Each row has a name. Each question is about the rows just above it. Places in a row count from 1.

[133  96  97  81 165]  rof
[132 132 106  81 132]  keseb
[102 122 102 121 122]  Rumiv
Where does [101 122 102 121 122] differ from Rumiv, and what was there?
1, [102]
At which places does rof hold [96]?
2
At which places does Rumiv hold [102]?
1 3
Places of [122] in row Rumiv:
2 5
Where does [132 132 106  81 131] differ from keseb, and what was there?
5, [132]
Places of [132] in row keseb:
1 2 5

[ 95 146 138 146 120] = Liv
[128 136  95  78 128] = kazo
[ 89 126 162 137 130] = Poge
[114 138 174 138 113] = zekod
[182 111 101 100 135] = muvu
[182 119  76  78 144] = Tunik
At which places does Liv hold [138]?
3
Every place of [128] in kazo:
1 5
Where does [ 95 146 139 146 120] differ from Liv, and what was there?
3, [138]
Places of [138] in row zekod:
2 4

[124 122 105 128 143 128 119 116] -> fovi
[116 120 102 148 148 131 106 132] -> goti
[155 114 117 125 198 114 104 129] -> romeb
Where does [155 114 117 125 198 114 105 129] differ from romeb, and what was there?
7, [104]
Where does [117 120 102 148 148 131 106 132] differ from goti, and what was there?
1, [116]
Places of [120] in row goti:
2
Changed goti: [116 120 102 148 148 131 107 132]. Place and old value:
7, [106]

[152 181  95 119 115 111 161]  Falom
[127 117 137 117 120 112 136]  siz
[156 138 156 136 127 127 156]  duto
[157 120 138 141 138 130 137]  Vem
[143 120 110 141 171 130  96]  fik
Every place of [137] in Vem:
7
At which places does duto hold [156]?
1 3 7
Changed duto: [157 138 156 136 127 127 156]. Place and old value:
1, [156]

[107 129 113 153 156  85 127] : radu
[143 155 131 138 125 127 130] : Kopef
[ 97 146 164 164 119  81 155] : tofa
[102 142 108 181 117  99 115] : mepe
[143 153 132 134 135 134 131] : zono
[138 151 129 144 112 117 125] : Zeti
Changed zono: [143 153 133 134 135 134 131]. Place and old value:
3, [132]
One entry of zono was changed: [143 153 132 134 134 134 131]. Where, and from what?
5, [135]
Places of [164] in row tofa:
3 4
One entry of Kopef was changed: [143 155 131 138 125 126 130]. Where, and from what?
6, [127]

[126 124 117 147 136 136 132 128 123 137 147 130 141 117 119 130 132 127
 137 138 107 117 112 121 143 137 126 130 145 111 130 126 133 128 118 128
 125 141 126 146 126 143 139 128 125 118 126 106 112 137 126 105 136 127
 126 115 115 138 128 129] -> duba
[126 121 128 144 141 144 133 144 122 126 144 124 142 148 108 129 120 131
 128 133 114 109 130 122 147 131 133 134 136 133 128 135 136 127 134 138
 115 130 131 147 129 145 144 137 119 117 123 112 119 137 139 135 136 123
 116 119 124 133 119 122] -> gab
[133 140 154  89 151 136 158 120 128  77 124  99 109 150 133 144 147 111
  89  96 116 133 148 153 119  91 126 133 110 149 155 148 146 118 136 147
 154 125 121  92 137 116 132 128 134  83  97 104 120 127 118 147 158 104
 136 131 147 107 130 116] -> nep
[133 140 154  89 110 136 158 120 128  77 124  99 109 150 133 132 147 111
  89  96 116 133 148 153 119  91 126 132 110 149 155 148 146 118 136 147
 154 125 121  92 137 132 132 128 134  83  97 104 110 127 118 147 158 104
 136 131 147 107 116 153] -> gare
[133 133 118 126 119 115 124 109 137 144 121 139 120 108 146 127 138 128
 139 137 136 143 112 128 118 137 112 125 132 107 111 119 123 133 113 117
 139 135 124 119 129 118 118 118 140 148 138 140 132 122 114 102 125 143
 140 130 121 131 141 134] -> Getum
[159 126 114 144 163 161 141 116 160 133 131 117 129 157 101 129 111 141
 132 175 133 101 114 105 169 149 106 164 141 118 143 146 159 144 104 160
  95 141 119 132 166 150 170 141 145 118 128 119 138 118 114 103 157 169
 114 115  97 126 124 121] -> kuger
[121 117 103 167 102 118  97 137 127 179 131 157 147 104 125 112 111 145
 168 159 139 125 110 106 136 165 132 122 146 109 100 107 108 137 122 107
 106 130 135 165 116 140 123 127 121 173 159 152 135 130 139 111  96 150
 121 126 112 150 140 104] -> vuzeg
[109 123 136 137 109 116 116 148 107 136 132 136 139 118 129 124 126 128
 135 113 123 131 140 135 118 127 147 110 127 140 112 119 110 121 146 113
 132 119 137 145 106 128 113 127 112 137 133 132 122 138 146 150 107 109
 126 132 142 135 126 122] -> Gigef
Every place of [118] in duba:
35 46
Places of [110] in row gare:
5 29 49
One entry of duba was changed: [126 124 116 147 136 136 132 128 123 137 147 130 141 117 119 130 132 127
 137 138 107 117 112 121 143 137 126 130 145 111 130 126 133 128 118 128
 125 141 126 146 126 143 139 128 125 118 126 106 112 137 126 105 136 127
 126 115 115 138 128 129]. Where, and from what?
3, [117]
Changed kuger: [159 126 114 144 163 161 141 116 160 133 131 117 129 157 101 129 111 141
 132 175 133 101 114 105 169 149 106 164 141 118 143 146 159 144 104 160
  95 141 119 132 166 150 170 141 145 118 128 119 138 118 114 103 157 169
 114 115  97 127 124 121]. Place and old value:
58, [126]
Changed duba: [126 124 117 147 136 136 132 128 123 137 147 130 141 117 119 130 132 127
 137 138 107 117 112 121 143 137 126 130 145 111 130 126 133 128 118 128
 125 141 126 146 126 143 140 128 125 118 126 106 112 137 126 105 136 127
 126 115 115 138 128 129]. Place and old value:
43, [139]
Where does [133 140 154  89 151 136 158 120 128  77 124  99 109 150 133 144 147 111
  89  96 116 133 148 153 119  91 126 133 110 149 155 148 146 118 136 147
 154 125 121  92 137 116 132 128 134  83  97 104 120 126 118 147 158 104
 136 131 147 107 130 116] differ from nep, and what was there?
50, [127]
Where does [159 126 114 144 163 161 141 116 160 133 131 117 129 157 101 129 111 141
 132 175 133 101 114 105 169 149 106 164 141 118 143 146 159 144 104 160
  96 141 119 132 166 150 170 141 145 118 128 119 138 118 114 103 157 169
 114 115  97 126 124 121] differ from kuger, and what was there?
37, [95]

[121 103 157 126] = veka
[132 128 127 139] = ridab
[172 121 136  78] = tife
[122 163 111 136] = dibub
[126 198 198 198] = ridi
[ 84 136 118 178] = Rotog
[119 115 100 146] = pelet
[163 105 199  92] = bakuf
[114 137 166 139] = galel
[125 138 149 100] = tiga
At which places does ridi hold [126]?
1
At which places does ridab hold [128]?
2
At which places does veka hold [126]?
4
Places of [198] in row ridi:
2 3 4

[132  58 139 130 101 140 149 138 127 143 110 138 118 166 146 145 156 156
 144 132 152 146 105  99 105 116 153 131] = Bovi
[ 93 153 106 175 111 147 165 141 106 145 124 165 106 143 151 112  84 165
  98 138 117 136 144 174 165 145 107 126] = sig
[159  58 139 130 101 140 149 138 127  91 110 138 118 166 146 145 156 156
 144 132 152 124 105  99 105 116 153 112] = Far
One entry of Far was changed: [159  58 139 130 101 140 149 138 127  91 110 137 118 166 146 145 156 156
 144 132 152 124 105  99 105 116 153 112]. Where, and from what?
12, [138]
Every place of [118] in Far:
13
Places of [165] in row sig:
7 12 18 25
Places of [106] in row sig:
3 9 13
Every place of [139] in Far:
3
Every place of [140] in Far:
6
Places of [132] in row Bovi:
1 20

[139 139 140 136 137 147 139 153 162]  gop
[135 138 133 135 138 146 139 144 150]  Rabik
[139 139 139 136 145 160 142 149 182]  Segat
[139 139 140 136 137 153 143 166 171]  Mapu
[139 139 140 136 137 147 138 144 139]  mozi
[145 141 148 138 137 142 143 149 149]  kidib
[140 142 146 133 143 150 138 145 150]  musa
[139 139 139 136 135 138 138 144 148]  muf
Changed muf: [139 139 139 137 135 138 138 144 148]. Place and old value:
4, [136]
At which places does gop hold [137]?
5
Places of [143] in row musa:
5

[103 127 127 101  67 168 121 155 127 124 170 112  67  66 122  77 159  97
 140 144 143 151  67 138 122 137  86 128 132 155 190 161  97 160 113 155] : Tosiz
[121 131 141 112 132 133 137 126 123 131 106 138 133  96 130 121 136 133
 144 117 135 119 169 173 112 102 122 127 118 122 106 119 134 158 104 152] : zar
[121 131 141 112 132 133 128 126 123 131 106 138 133  96 141 121 136 106
 144 117 135 119 169 173 112 102 122 127 118  66 106 119 144 158  62  99] : tasas
Places of [133] in row zar:
6 13 18
At which places does Tosiz hold [67]?
5 13 23
Every place of [127] in Tosiz:
2 3 9
Where does [103 127 127 101  67 168 121 155 127 124 170 112  67  66 122  77 159  97
 140 144 143 151  67 138 122 137  86 128 132 155 190 161  97 160 112 155] differ from Tosiz, and what was there?
35, [113]
Places of [141] in row tasas:
3 15
One entry of zar was changed: [121 131 141 112 132 133 136 126 123 131 106 138 133  96 130 121 136 133
 144 117 135 119 169 173 112 102 122 127 118 122 106 119 134 158 104 152]. Where, and from what?
7, [137]

[111 121 126 103 137 116 106 169 147]  vik
[114 104 139 132 120 110 143 189 119]  lenu
[134 107 134 127 107 110 142 187 107]  lav
[127 103 139 149 116 119 139 193 130]  gedid
[152  78  77 135 133 105 147 187  68]  mel
[117  96  90 134 125 107 142 196  80]  zemi
[138 120  82 136 127 108 148 191  73]  Reb
[133 122 133 126 126 122 138 126 122]  nibuk
Places of [107] in row lav:
2 5 9
Places of [119] in row gedid:
6
Changed zemi: [117  96  90 134 124 107 142 196  80]. Place and old value:
5, [125]
Where does [152  78  77 135 133 105 147 188  68] differ from mel, and what was there?
8, [187]
At which places does nibuk hold [133]?
1 3
Changed Reb: [138 121  82 136 127 108 148 191  73]. Place and old value:
2, [120]

[132 108 117 134 119 162 148 108 136 123 179  83 137 116 143 127 142 113
 153 192 162 100 141 131 168 114 165 166 133  70 107 106 117 161 161 141
 112 114  66 150 128  93 110 106 145  79 118 168  76 128  61 107 176] : lebo
[139 114  80 119 127 143 155 114 150 137 150 118 158 113 109 121 101 157
 113 134 149 105 109 109 136 102  90 132 130 138  96 135 104 143 107 134
  97 134 126 143 133 143 136 143 117 111 121 135 127 127 106 127 135] : Pomu
[ 81 139 111 129 143 165 108 112 117 123 121 107 155 124  85 157  98 110
 130 151 117  76 123 138 151 110 102 174 163 118 114 110 139 173 137 136
 139 149  94 165 131 128 107 134 154  89 106 146 157 107 163 106 139] : Kol
[ 81 139 112 128 143 164 108 112 119 124 121 108 155 123  85 157  99 111
 131 150 118  76 123 138 151 111 101 174 163 118 114 110 139 173 136 135
 138 148  94 166 132 128 106 135 154  89 106 146 156 107 164 106 139] : vasa
[132 126 108 142 122 136 135 121 144 119 143 145 158 110 149 132 148 136
 124 116 139 168 103 121 128 135 129 114 110 134 131 170 109 139 113 118
 132 123 146 123 147 141 136 149 117 150 149 123 148 134 133 122 117] : vazes
[ 82 140 110 146 134 152 103 193 133 150 134 128 155 145 122 155 117 113
 119 154 113 126 112 141 154 128 125 181 145 122 131 117 126 169 114 135
 143 130 105 157 132 156  93 157 138 105 139 124 190  98 193  96 133] : Vedal
[ 82 140 110 146 133 151 105 119 133 149 134 128 177 117 123 154 117 113
 119 154 113 107 112 142 155 128 116 182 145 122 131 115 126 170 115 135
 143 130 105 156 133 155  93 155 137 105 140 124 190  97 194  96 132] : kosa
One entry of lebo was changed: [132 108 117 134 119 162 148 108 136 123 179  83 137 116 143 127 142 113
 153 192 162 100 141 130 168 114 165 166 133  70 107 106 117 161 161 141
 112 114  66 150 128  93 110 106 145  79 118 168  76 128  61 107 176]. Where, and from what?
24, [131]
Every place of [126] in Vedal:
22 33
Where does [132 108 117 134 119 162 148 108 136 123 179  83 137 116 143 127 142 113
 153 192 162 100 141 131 168 114 165 166 133  70 107 106 117 161 161 141
 112 114  66 150 127  93 110 106 145  79 118 168  76 128  61 107 176] differ from lebo, and what was there?
41, [128]
One entry of Kol was changed: [ 81 139 111 129 143 165 107 112 117 123 121 107 155 124  85 157  98 110
 130 151 117  76 123 138 151 110 102 174 163 118 114 110 139 173 137 136
 139 149  94 165 131 128 107 134 154  89 106 146 157 107 163 106 139]. Where, and from what?
7, [108]
Changed Kol: [ 81 138 111 129 143 165 108 112 117 123 121 107 155 124  85 157  98 110
 130 151 117  76 123 138 151 110 102 174 163 118 114 110 139 173 137 136
 139 149  94 165 131 128 107 134 154  89 106 146 157 107 163 106 139]. Place and old value:
2, [139]
At which places does Vedal hold [193]?
8 51

[102 103  93 159 170] : Numev
[104 176 135 135 120] : tufu
[ 74 185 139 178 173] : Fel
[188 177 188 115 107] : Bozi
Where does [ 74 185 139 179 173] differ from Fel, and what was there?
4, [178]
At which places does Bozi hold [177]?
2
Every place of [176] in tufu:
2
Changed Numev: [102 103  93 158 170]. Place and old value:
4, [159]
Changed Bozi: [189 177 188 115 107]. Place and old value:
1, [188]

[112  99  97  76 158 149 128  97 128 142  96  86  91 143 116 117]  bor
[135 149 145 158 148  84 110 115 139  76 148 160 140 115 100 145]  Zem
[117 134  94 112 138 112 142 112  98 134 109  87  99 106 112 132]  Bes
Changed Zem: [135 149 145 159 148  84 110 115 139  76 148 160 140 115 100 145]. Place and old value:
4, [158]
Places of [115] in row Zem:
8 14
Places of [97] in row bor:
3 8
Every place of [112] in Bes:
4 6 8 15
Changed bor: [112  99  97  77 158 149 128  97 128 142  96  86  91 143 116 117]. Place and old value:
4, [76]
Where does [117 134  94 112 138 112 142 111  98 134 109  87  99 106 112 132] differ from Bes, and what was there?
8, [112]

[118 121 136 116 180 138 109 149 143 149 100 128 139 146 140 118 128 103
 112 104 125 131 146 161 128 143 147 127 126 131  95  97 105 141 183 119
 116 120  82 121  92  94  94 115 120  85 158 164 115 111 119 163 135 180
 110 147 111 101 112]  manuf
[151 137 122  94 120 123 130 164 145 122 117 134 143 136 146 123 133  94
 103 134 109 107  94 119 102 161 106 158  89  94  83 124 103 146  96 106
  86 140 109 154 122 152  94 107 130 113 127 107 126 140 137 107  89 135
  94 142 123 143 151]  mutu
[110 111 125 146 181 106 122 145 123 170 104 131 131 149 115 130 108  65
 125 103 100 125 128 151 143 124 177 125 131  93 152 123 116 122 145 131
 116 117 120 123 117  74 115  96 103 112 125 136 121 120  80 153 101 148
 121 138  78 115 132]  rebur
[155 135 120  88 117 140 131 159 146 133 114 131 148 141 146 134 135 139
 120 119 117 134 103 124 104 162  97 161  99  99  87 115 110 144 108 102
  84 130 139 152 109 155  98 109 134 113 144 199 125 133 145 118  85 149
 159 139 127 142 132]  bubik
[121 123  90 131 117 159 111 127 110 126 105 132  99 132 187 141 144 175
 154 161 126  77 148 130  93 177 114 124 183 167 132 138 129 137 129 116
 154  83  97 126 120 154 122 119 140 145 112 125 136 132 134 109 168 129
 137 146 122 177 112]  libo
[118 128  87 145 145 135 135 140 119 120  91 145 109 138 174 135 128 139
 126 145 114 121 111 140  90 167  97 119 138 141 102 119 111 154 112  99
 172  88  99 143 125 154 140 119 146 158  86 140 110 128 128 103 156 107
 119 138  95 188 126]  gapas
[106 105 122 141 178 113 112 141 123 162  99 133 126 153 127 129 107  67
 109 104 104 130 139 153 139 128 174 125 132 100 152 114 114 118 156 124
 115 116 116 119 113  79 109  98 109 106 129 138 123 116  85 161 100 148
 117 137  76 112 124]  puna
Every place of [94] in mutu:
4 18 23 30 43 55
Places of [140] in row gapas:
8 24 43 48

[109 122 164 167 114 104  77 154  94 179 146 117 151 148 130 163 134  83
  99 111] -> ket
[ 81 167 124 153 102  77  74 106 164 106 181  84 155 156 148 108 115 141
 106 104] -> Favus
[109 122 164 167 114 104  77 154  94 179 146 117 133 144 130 163 134  83
  99 111] -> ziv
[109 122 164 167 114 104  77 154  94 179 146 117 133 148 130 163 134  83
  99 111] -> bik
Every place of [106] in Favus:
8 10 19
One entry of bik was changed: [109 122 164 167 114 104  77 154  94 179 146 117 134 148 130 163 134  83
  99 111]. Where, and from what?
13, [133]

[117 165 116 171 103 125 159 101 112 114 124 104 161 107 149 148  97 108
 150 149 146 155 168 105 151 152 106 158 128 155 155 151 128 116 125] -> lar
[100 144 118 153 101 143 146 113 121 119 141 116 137 121 139 140 117  97
 145 119 137 131 139 118 123 141 112 130 152 146 155 132 160 125 123] -> soso
[ 90 111 136  97 136 137 113 148 140 150 135 154 104 138 120 130 146 100
 111 105 113 108  97 146 113 118 134 109 152 115 118 121 165 140 145] -> depo
[106 160  96 136 110 133 125 148 103 176 148 155 152 124 149 126 113  94
 143 147 134 171 141 183 159 126 124 128 104 140 111 152 106 173  96] -> neki
Changed soso: [100 144 118 153 101 143 146 113 121 119 141 116 137 121 139 140 117  97
 145 119 137 131 138 118 123 141 112 130 152 146 155 132 160 125 123]. Place and old value:
23, [139]
One entry of soso was changed: [100 143 118 153 101 143 146 113 121 119 141 116 137 121 139 140 117  97
 145 119 137 131 139 118 123 141 112 130 152 146 155 132 160 125 123]. Where, and from what?
2, [144]

[133 134 144 141 131 136 132 133 133 135 189 127 130 137 137 104 142 122
 119 147] -> zevol
[133 134 144 141 131 136 132 133 133 135 189 104 130 137 137 104 142 117
 120 123] -> kivo
[ 95 124 100 129 123 126 114 120 141 128 188 132 122 125 126 126 109 122
 129 133] -> zodi
[136 119  60 118 134 165 143 136 131 110 125 126 135 140 128 129 145 131
 135 123] -> Pom
[135 154 149 126 127 117 115 132 150 154 114 120 135 126 133 140 116 156
 135  93] -> guro
[136 119  60 118 134 165 143 124 118 110 125 126 135 140 128 138 125 120
 124 131] -> Lanu
Changed Lanu: [136 119  60 118 134 165 143 124 118 109 125 126 135 140 128 138 125 120
 124 131]. Place and old value:
10, [110]
Where does [ 95 124 100 129 123 126 114 120 141 128 188 132 122 125 126 126 109 122
 130 133] differ from zodi, and what was there?
19, [129]
Places of [125] in row Lanu:
11 17
At which places does kivo hold [135]?
10
One entry of Pom was changed: [136 119  60 118 134 165 143 135 131 110 125 126 135 140 128 129 145 131
 135 123]. Where, and from what?
8, [136]
Changed zodi: [ 95 124 100 130 123 126 114 120 141 128 188 132 122 125 126 126 109 122
 129 133]. Place and old value:
4, [129]

[124  85 154 110 156 106  99 115 146 115  99  93 142 120 111 134 138 142
  78 125 101 168 146 111 132 114] : zubov
[110 175 140 152 139 110 164 126 175 109 163 154 119 133 144 113  96 115
 158 138 158 183 130 123 158 121] : ponu
[168 124 136  98 113 159 133 122  87 150 123 109  95 153 145 119 119 129
 139 130 114 103 136 126 108 106] : Fugi
[109 149 133 137 155 126 148 120 197 121 150 125 139 120 131 103 124 123
 120 120 129 191 126 128 151 131] : kel
[149 127  87 117 120 186 134 144 128 169 109 135 142 128 127 125 167 127
 135  83 135 128  99 151 109 127] : Dunu
Where does [110 175 140 152 139 110 164 126 175 109 163 154 119 133 144 113  96 115
 158 138 158 183 129 123 158 121] differ from ponu, and what was there?
23, [130]
At which places does Dunu hold [127]?
2 15 18 26
At which places does Dunu hold [135]?
12 19 21
Places of [123] in row kel:
18
One entry of ponu was changed: [110 175 140 152 139 110 164 126 175 109 163 155 119 133 144 113  96 115
 158 138 158 183 130 123 158 121]. Where, and from what?
12, [154]
Places of [120] in row kel:
8 14 19 20

[111 152 156 134 140 148 176 150 142 119 137 124  72] : pezur
[171  93 105  96 108  91  75 134  92 128 129 116 198] : poz
[115 172  98  86 176 115 115 114  82  83 176  78 115] : Vegi
Changed poz: [171  93 105  95 108  91  75 134  92 128 129 116 198]. Place and old value:
4, [96]
Where does [112 152 156 134 140 148 176 150 142 119 137 124  72] differ from pezur, and what was there?
1, [111]
Every place of [115] in Vegi:
1 6 7 13
Places of [116] in row poz:
12

[ 76 152  77  97 193 157 113] -> zofi
[ 76 157  91 120 116  84 161] -> zasa
[ 76 157  91 120 139  84 161] -> koloz
[130  89 107 142 101  80 123] -> siro
[ 76 157  91  94 184  94  94] -> Niz
[153 120 149 112 110 193 102] -> viruz
[134 162 152  89 106 106 162] -> zimiz
[185 102 164 154 158  94 161] -> nutet
Places of [106] in row zimiz:
5 6
Where does [185 102 164 154 158  94 160] differ from nutet, and what was there?
7, [161]
Every place of [157] in Niz:
2
Where does [ 76 157  91 120 139  85 161] differ from koloz, and what was there?
6, [84]
Changed zasa: [ 76 157  91 120 116  84 162]. Place and old value:
7, [161]
Changed koloz: [ 76 157  91 120 138  84 161]. Place and old value:
5, [139]
Where does [130  89 107 142 100  80 123] differ from siro, and what was there?
5, [101]

[168 174 173 159 175 138] : bub
[168 158  79 158 158  87] : dimet
[158 174 174 158 158 174] : retim
One entry of retim was changed: [158 174 174 158 159 174]. Where, and from what?
5, [158]
Every place of [158] in dimet:
2 4 5
One entry of dimet was changed: [167 158  79 158 158  87]. Where, and from what?
1, [168]
At which places does retim hold [158]?
1 4 5
Places of [174] in row retim:
2 3 6
One entry of dimet was changed: [168 158  79 157 158  87]. Where, and from what?
4, [158]
Where does [158 173 174 158 158 174] differ from retim, and what was there?
2, [174]

[122 111 110 110 111]  dag
[101 149 193 102 123]  Gizav
[112 149 112 112 112]  nezod
Where does [112 149 112 113 112] differ from nezod, and what was there?
4, [112]
At which places does dag hold [111]?
2 5
At which places does nezod hold [112]?
1 3 4 5
Places of [123] in row Gizav:
5

[147 138  68 145 138] : favi
[131 121 139 163 143] : todop
[138 107 138 159 107] : marus
Every place of [138] in favi:
2 5
Every place of [138] in marus:
1 3

[141 132 154 122 111 134 118 134 104 134 125 140 174 148 102 141 117 101
 125 102 156  92 127 105 139 168 102 100 140  97 104 156 126 113]  Geku
[143 137 122 114 121 161 112 161 110 131 134 116 160 128 121 135 113 117
 128 116 139 103 129  95 130 138  92 118 126 115 147 139 154 133]  Gat
[140 116  68 167 104 119 103 120 147 156 112 167 135 153 141 115 156 151
 110  74 135 161 141 179 143 157 178 144 108  91 136 128 124 155]  zov
[148 146  98  92 153  66  92 119 104 155 147 148  92 152  84 140 104 119
 155 145  98 140 112 102  85 139 102 124  98 140 147  92 104 109]  gufo
At which places does gufo hold [140]?
16 22 30
Places of [92] in row gufo:
4 7 13 32
One entry of gufo was changed: [148 146  98  92 153  66  92 119 104 155 147 148  92 152  84 140 104 119
 155 145  98 140 112 103  85 139 102 124  98 140 147  92 104 109]. Where, and from what?
24, [102]
At which places does Geku hold [134]?
6 8 10
Changed zov: [140 116  68 167 104 119 103 120 147 156 112 166 135 153 141 115 156 151
 110  74 135 161 141 179 143 157 178 144 108  91 136 128 124 155]. Place and old value:
12, [167]
One entry of zov was changed: [140 116  68 167 104 119 102 120 147 156 112 167 135 153 141 115 156 151
 110  74 135 161 141 179 143 157 178 144 108  91 136 128 124 155]. Where, and from what?
7, [103]

[137 105 185  80]  rudo
[ 81 120 132 113]  bipos
[75 80 75 75]  migo
[139 150 164 184]  vaga
At which places does migo hold [75]?
1 3 4
One entry of migo was changed: [75 80 76 75]. Where, and from what?
3, [75]
One entry of rudo was changed: [137 105 185  79]. Where, and from what?
4, [80]
Where does [ 81 119 132 113] differ from bipos, and what was there?
2, [120]
Places of [137] in row rudo:
1
Every place of [184] in vaga:
4

